How the nodes are linked:
biv ξ bil
biv τ mak
biv ψ gam
sel ξ nul
sel τ ror
sel ψ sep
gam ξ biv
gam τ met
gam ψ bak
mov ξ feg
mov τ dip
mov ψ tuv
dod ξ zof
dod τ bod
dod ψ piv
bod ξ saf
bod τ dod
bod ψ tav
tek ξ sep
tek τ dal
tek ψ saf
kom ξ tav
kom τ bak
kom ψ met
ror ξ suf
ror τ sel
ror ψ vep
sep ξ sel
sep τ suf
sep ψ tek
fid ξ mos
fid τ raz
fid ψ bil
bak ξ gam
bak τ kom
bak ψ zof
nul ξ niz
nul τ vep
nul ψ sel
bik ξ raz
bik τ mos
bik ψ zar
niz ξ bok
niz τ dok
niz ψ nul
suf ξ dal
suf τ sep
suf ψ ror
ves ξ bis
ves τ pav
ves ψ mas
feg ξ tam
feg τ nub
feg ψ mov
nog ξ dok
nog τ bok
nog ψ rof
tuv ξ mov
tuv τ zar
tuv ψ mos
tav ξ bod
tav τ zof
tav ψ kom
mas ξ ves
mas τ rof
mas ψ bok
bok ξ mas
bok τ nog
bok ψ niz
tam ξ fev
tam τ pes
tam ψ feg
mak ξ met
mak τ biv
mak ψ tem
ber ξ taz
ber τ zat
ber ψ zer
pav ξ rof
pav τ ves
pav ψ gon
pes ξ nub
pes τ tam
pes ψ taz
dok ξ vep
dok τ niz
dok ψ nog
taz ξ pes
taz τ fev
taz ψ ber
nub ξ dip
nub τ feg
nub ψ pes
gon ξ pav
gon τ bis
gon ψ zok
zer ξ ber
zer τ zok
zer ψ bis
zat ξ zok
zat τ ber
zat ψ fev
saf ξ tek
saf τ piv
saf ψ bod
vep ξ ror
vep τ nul
vep ψ dok
met ξ kom
met τ gam
met ψ mak
zok ξ gon
zok τ zer
zok ψ zat
piv ξ dod
piv τ saf
piv ψ dal
bis ξ zer
bis τ gon
bis ψ ves
rof ξ nog
rof τ mas
rof ψ pav
tem ξ mak
tem τ bil
tem ψ raz
bil ξ fid
bil τ tem
bil ψ biv
raz ξ tem
raz τ fid
raz ψ bik
dal ξ piv
dal τ tek
dal ψ suf
dip ξ zar
dip τ mov
dip ψ nub
mos ξ tuv
mos τ bik
mos ψ fid
fev ξ zat
fev τ taz
fev ψ tam
zof ξ bak
zof τ tav
zof ψ dod
zar ξ bik
zar τ tuv
zar ψ dip

The rows follow the links: the fewer symbols apart two nodes are, the more alike their rows tend to be.

Here are some nodes, each with a row of numbers. One shown again gets a slightly different row.
bok -> -291 461 1025 91 76 289 5 391 -467 120 146 706 -633 -149 247 -242 43 174 -7 378 -7 -399 423 -275 256 -439 201 -680 -547 224 217 356 674 -584 74 -141 653 -160 -81
dal -> -258 -152 216 213 409 -96 445 98 246 -651 304 311 434 -626 -217 -826 -168 -510 -200 554 -85 286 -299 295 -74 -53 938 -25 -88 -792 72 -77 -737 -187 159 158 -297 224 -3
bik -> 439 43 112 -201 -156 224 -96 -7 -511 -146 -78 -174 -1034 955 -102 99 -318 12 45 -436 -354 -243 -6 -135 487 -481 -139 879 -528 -98 130 -74 133 -864 -89 359 246 -411 -516
kom -> 264 539 -396 -566 240 -642 392 -382 176 507 -146 -414 793 25 750 379 203 -190 -708 98 354 -61 -508 254 -71 307 -188 -373 140 63 -581 123 -129 635 -120 -551 185 338 95
ves -> -481 832 810 32 845 59 459 312 46 58 233 913 110 -396 427 -344 263 135 -432 439 0 -265 -219 170 33 126 570 -870 -23 119 -317 105 253 -52 -137 58 376 76 170
saf -> 46 -666 -732 -8 -639 -427 -440 -275 350 164 -293 -803 661 -509 -100 327 119 -238 369 69 488 411 182 -111 -444 70 -299 -186 425 5 195 -25 -149 691 215 -346 -421 412 420
pav -> -235 80 305 102 -235 288 -525 220 -427 542 74 117 -401 -8 -388 487 228 485 571 -107 -78 -219 548 -406 -191 121 -504 -300 118 893 404 -68 991 132 144 49 160 -189 430
mas -> -307 700 1050 99 442 225 369 304 -212 131 361 779 -251 -381 281 -195 217 172 -188 393 -63 -458 37 12 258 -167 438 -813 -347 70 38 147 461 -509 -71 -117 587 -73 -25
zok -> 14 -103 250 -427 -115 -243 -432 -49 -524 565 215 -803 98 -133 -721 466 158 -260 861 484 253 7 558 -174 -520 -30 -348 -251 92 266 479 -615 463 225 501 -127 -14 624 515

Each walk starts at a row. The symbols on each line, taken left to right, move it on to the next node.
Each answer is a row, close to the row of the node it stands for.
23 -709 192 242 -807 350 -711 301 -312 -41 -28 -241 -581 -202 -568 68 -60 -28 768 -8 150 15 780 -447 -196 -431 -189 -131 -158 161 738 254 401 -314 346 -65 84 -11 181
ψ ψ ψ ξ ξ	-33 -854 -247 247 -992 172 -753 22 -8 -74 -300 -469 -198 -288 -603 184 0 -14 789 57 255 256 660 -305 -287 -278 -292 -58 175 45 587 151 158 93 284 -166 -342 81 441
ξ ξ τ ξ ψ τ	-41 -378 546 189 -697 442 -623 345 -461 46 -13 48 -883 -101 -352 -51 -15 24 511 200 136 -195 717 -330 123 -601 45 -280 -291 79 574 306 593 -521 419 -97 355 -92 69
-159 10 838 81 -389 399 -252 522 -499 124 57 359 -808 -177 -98 -6 19 187 280 318 -96 -385 599 -293 332 -510 42 -407 -574 224 355 262 688 -720 331 -91 501 -108 63
τ ψ ψ ψ ψ	-269 85 335 -257 -199 113 -617 234 -495 637 220 -239 -233 53 -555 501 68 130 753 226 121 -5 702 -218 -443 115 -515 -192 211 807 468 -487 766 331 396 29 25 278 384
ξ ξ τ ξ ψ τ	-358 37 385 266 -265 525 -460 358 -73 497 -16 711 -352 -71 -35 144 240 598 403 -156 -11 -318 541 -415 -53 84 -264 -537 28 975 286 151 796 200 -47 -79 415 -399 383
-511 602 348 235 865 19 558 177 227 -25 231 923 502 -605 445 -437 249 238 -394 341 -128 -53 -367 264 -16 331 524 -670 91 35 -263 -16 -163 333 -159 -60 83 -88 77
ξ τ ξ ψ ψ	170 -117 259 -584 -165 -275 -372 -135 -415 384 223 -908 201 -159 -591 431 33 -482 437 495 453 177 286 -58 -439 -164 -187 -60 128 -200 329 -705 147 311 507 -252 -115 800 311
ψ ξ τ ξ ξ τ ξ	184 -232 21 -664 -262 -563 -92 -224 -206 119 187 -1095 351 -318 -350 298 -15 -640 144 597 511 167 172 66 -405 -265 49 -91 10 -455 92 -447 -130 244 424 -322 -224 886 167
404 890 195 -645 435 -373 404 -268 -183 323 -122 -174 -149 590 849 159 97 -7 -829 95 54 -526 -413 146 457 -101 -133 -41 -404 42 -472 196 281 -204 -205 -371 643 10 -301
ξ τ ξ τ ξ	434 862 -109 -569 341 -649 392 -308 80 474 -116 -322 333 265 826 295 163 -158 -840 77 262 -221 -456 330 152 91 -110 -303 -161 -68 -584 132 275 319 -222 -471 445 202 -113
ψ τ ξ ψ τ ψ	569 764 144 -578 288 -148 344 -43 -371 171 -122 -246 -498 837 452 288 -112 40 -687 -245 -102 -480 -325 5 467 -304 -35 190 -668 -153 -399 195 323 -568 -267 -193 619 -92 -352
560 429 135 -446 53 56 215 33 -361 81 -49 -303 -870 924 310 161 -216 -31 -413 -412 -202 -529 -196 -13 660 -441 -37 604 -672 -55 -143 128 354 -755 -212 210 503 -261 -528
τ ξ ξ ψ ξ τ ξ ψ	323 -390 -267 0 -192 490 -146 86 -435 -288 -54 -174 -823 779 -404 -104 -411 -113 178 -630 -429 30 4 -182 310 -391 -129 1065 -255 -45 219 -141 -111 -721 -97 496 -43 -293 -464
ψ ψ ξ ψ ψ ξ ξ	178 -632 -403 178 -303 432 -148 -68 -205 -352 -109 -176 -637 541 -634 -13 -438 -37 445 -447 -345 211 153 -218 85 -92 -116 1122 178 -201 341 -330 -293 -415 -163 595 -478 -311 -332
11 -865 -560 135 -944 -147 -695 -172 164 -31 -251 -754 241 -408 -454 235 107 -93 628 130 353 371 493 -195 -489 -157 -413 -54 305 98 413 101 -96 405 388 -170 -429 214 457
τ ξ ξ ψ ξ τ ξ ψ	10 -292 -742 -138 -273 -584 -189 -270 465 263 -371 -696 814 -386 187 353 227 -179 75 38 463 327 -42 153 -350 261 -343 -300 507 95 -214 68 -157 889 147 -507 -347 338 297
ξ ψ τ τ ψ	249 269 -576 -323 49 -794 146 -431 353 250 -176 -654 1003 -107 420 411 271 -192 -370 221 474 177 -244 172 -193 317 -260 -413 357 -127 -467 26 -171 927 -3 -444 -146 324 217
56 -764 -539 367 -189 268 -211 -75 84 -454 1 -10 -230 259 -664 -174 -371 27 571 -510 -435 503 -122 14 9 211 -52 1116 371 -201 352 -355 -633 -48 -54 657 -711 -197 -125
τ τ ψ ξ ψ	-170 -580 -657 323 -12 276 -7 -119 405 -523 210 189 374 -144 -573 -298 -213 -14 351 -347 -285 667 -151 -67 -190 358 -8 706 641 -120 105 -488 -807 150 -125 622 -812 -177 -8
ψ ψ ξ ψ ψ ξ ξ	-339 -447 -516 546 355 67 71 -153 458 -311 206 340 635 -291 -340 -233 -78 -13 173 -171 -349 605 -264 239 -326 427 191 397 680 -134 23 -330 -709 433 -46 450 -780 -156 111
-522 -51 -124 412 716 18 196 -140 543 -147 175 461 836 -564 -56 -425 74 62 -199 -22 -147 399 -478 318 -400 584 343 6 729 -131 -178 -358 -674 524 -409 319 -536 51 136
τ τ τ ξ τ	-586 425 90 403 816 -102 488 75 535 -85 235 664 755 -491 98 -346 131 198 -467 144 -53 236 -454 321 -233 534 523 -487 475 -24 -359 -245 -384 502 -240 109 -293 54 171
ψ ψ ψ τ ξ	-366 46 391 630 -286 636 -321 441 184 283 -137 970 -280 -197 398 27 296 706 -35 -231 -60 -358 273 -316 113 81 -150 -779 99 766 22 547 643 -56 -6 -239 303 -598 148
-464 -261 372 343 225 43 461 3 444 -756 103 600 355 -714 139 -754 -162 -333 -515 373 -2 79 -250 231 122 13 949 -303 83 -724 -10 420 -680 -240 24 -38 -161 100 -96
ψ τ ξ ψ τ ψ	-327 -52 117 733 -123 385 294 231 456 -317 -228 841 -8 -504 453 -626 206 237 -353 -63 27 -196 -11 -24 298 -106 514 -751 -143 -32 -181 976 -2 -115 -98 -275 157 -551 -77
ξ ψ τ ξ τ	-468 37 234 770 -261 430 -91 323 275 -132 -206 1015 -135 -333 573 -299 245 498 -160 -95 -88 -230 64 -150 237 -17 202 -779 -116 367 -79 933 464 -130 -126 -242 322 -615 204
